Below are the code and all the weights of a small trained network. Each question names an input and a class and asks about switching units off, where a switched-off unit gives its printed mean instead of its output.

import numpy as np


def w(rows, s, z=0):
    codes = np.array(rows[::2]) - 128.0
    scale = np.full(codes.shape[1], s)
    scale[-1] = z or s
    return codes * scale


def norm(h):
    return h / np.sqrt((h * h).mean(-1, keepdims=True) + 1e-5)


def f(y):
    return np.maximum(y, 0)


def log_softmax(a):
    a = a - a.max(-1, keepdims=True)
    return a - np.log(np.exp(a).sum(-1, keepdims=True))


def net(x, mask):
    res = np.array(x, float).reshape(1, 3) / 4 @ E
    u = 0
    for l in range(2):
        y = f(norm(res) @ A[l][:, :-1].T + A[l][:, -1])
        res = res + np.where(mask[u : u + 5], y, B[l][:, -1]) @ B[l][:, :-1]
        u += 5
    return log_softmax(norm(res)[-1] @ U[:, :-1].T + U[:, -1])


A, B = {}, {}
E = w([
[146,187,83,79,198,159,173,210,123,1,81,13],'x0',
[62,83,125,180,163,85,127,155,218,27,92,61],'x1',
[132,157,196,112,165,240,116,85,136,81,72,193],'x2',
],0.0077)
A[0] = w([
[58,80,211,254,85,105,79,190,220,163,181,123,71],'0.n1',
[40,68,127,228,182,86,89,24,141,102,66,149,75],'0.n2',
[56,56,151,217,135,112,87,78,228,72,101,104,38],'0.n3',
[168,147,188,221,150,176,170,79,102,156,91,176,37],'0.n4',
[180,120,169,79,77,229,52,85,145,125,141,183,3],'0.n5',
],0.0062,0.0058)
B[0] = w([
[170,41,159,103,145,168,106,192,134,137,33,111,254],'0.n1',
[157,131,128,138,188,101,65,165,124,152,135,186,241],'0.n2',
[138,96,222,127,89,67,97,242,176,137,137,147,247],'0.n3',
[91,195,166,108,168,99,221,72,97,129,91,145,183],'0.n4',
[26,142,142,137,155,209,93,18,89,215,5,143,196],'0.n5',
],0.011,0.0057)
A[1] = w([
[108,186,195,106,110,169,144,193,128,71,136,34,31],'1.n1',
[52,142,88,254,97,52,150,108,202,99,167,85,79],'1.n2',
[132,98,158,136,93,127,97,118,55,198,109,128,231],'1.n3',
[151,195,178,120,165,180,137,71,100,144,102,215,1],'1.n4',
[136,141,119,136,163,164,112,189,140,96,116,83,90],'1.n5',
],0.0093,0.0032)
B[1] = w([
[135,121,103,92,132,161,143,97,64,160,78,93,213],'1.n1',
[69,152,100,171,140,102,191,85,213,183,190,247,149],'1.n2',
[118,221,122,117,109,156,166,133,123,73,222,128,254],'1.n3',
[63,174,175,168,192,156,69,85,149,175,80,123,232],'1.n4',
[173,69,128,138,86,96,96,80,127,90,127,122,207],'1.n5',
],0.013,0.0093)
U = w([
[58,231,190,144,194,218,82,73,128,186,78,168,200],'0',
[115,7,209,177,125,83,85,229,246,92,92,142,250],'1',
[103,48,25,137,120,34,226,63,202,109,104,101,7],'2',
[179,75,87,58,136,166,129,65,10,63,23,33,56],'3',
[144,186,107,99,72,134,172,167,99,128,253,155,98],'4',
],0.012,0.002)

Each question gives the input, the list of numbers given to net, and the class t.
The units are the neurons (one row each of A and B). Each row of codes is followed by its name. A weight is (code - 128) times the scale printed after its matrix; where a second scale follows, it is the last column's (A, B and U).
mask holds one flag per neuron, layer by layer. A switched-off neuron (its flag False) gives its mean, the last column of its row in B, instead of its output. The means were averaged over made-up inputs and are rounded, as every weight is.
A unit's drop is (log p(t) with every unit on - log p(t) with that unit switched off) / (log p(t) with every unit on - log p(t) with every unit switched off).
The circuit of an input: a set's keep is (log p(t) with only the set's units on - log p(t) with every unit switched off) / (log p(t) with every unit on - log p(t) with every unit switched off). Starting from all 10 units, units are removed one at a time, each time the one whose removal leaves the highest keep (on an exact tie, the one counted first), for as long as the keep stays at least 0.8.
units of the circuit, in order: the units of the circuit, biggest drop first
top k neurons: the k neurons with the biggest drops, biggest first
top k neurons in layer l: the k neurons of layer l with the biggest drops, biggest first
drop when u is switched off: that unit's drop, to one decimal
input [7,3,-8], class 2: units of the circuit, in order -> (1.n2; 0.n1)
input [5,7,-8], class 2: units of the circuit, in order -> (1.n2)
input [-1,0,-2], class 4: top 4 neurons -> (1.n3; 1.n4; 0.n3; 1.n1)
input [3,0,4], class 3: top 2 neurons -> (0.n5; 0.n2)
input [4,-4,-5], class 3: top 3 neurons -> (0.n2; 0.n5; 1.n3)
input [4,1,-4], class 2: top 2 neurons -> (0.n1; 1.n2)
input [4,7,8], class 1: top 2 neurons -> (0.n3; 1.n3)
input [3,-3,-5], class 4: top 2 neurons in layer 0 -> (0.n1; 0.n4)
input [2,-2,-8], class 4: top 2 neurons -> (1.n5; 1.n4)
input [4,5,-2], class 2: top 3 neurons -> (1.n2; 0.n1; 1.n1)
input [0,-2,-1], class 4: top 2 neurons -> (0.n4; 0.n5)
input [-1,-7,-3], class 4: top 4 neurons -> (1.n3; 0.n4; 0.n5; 0.n2)
input [2,4,-2], class 1: drop when 0.n3 is switched off -> 0.4
input [6,4,-5], class 2: drop when 0.n1 is switched off -> 0.2
input [4,4,-4], class 2: drop when 1.n5 is switched off -> 0.0
input [5,5,1], class 3: units of the circuit, in order -> (1.n1)
input [0,-1,-8], class 4: drop when 1.n4 is switched off -> 0.1
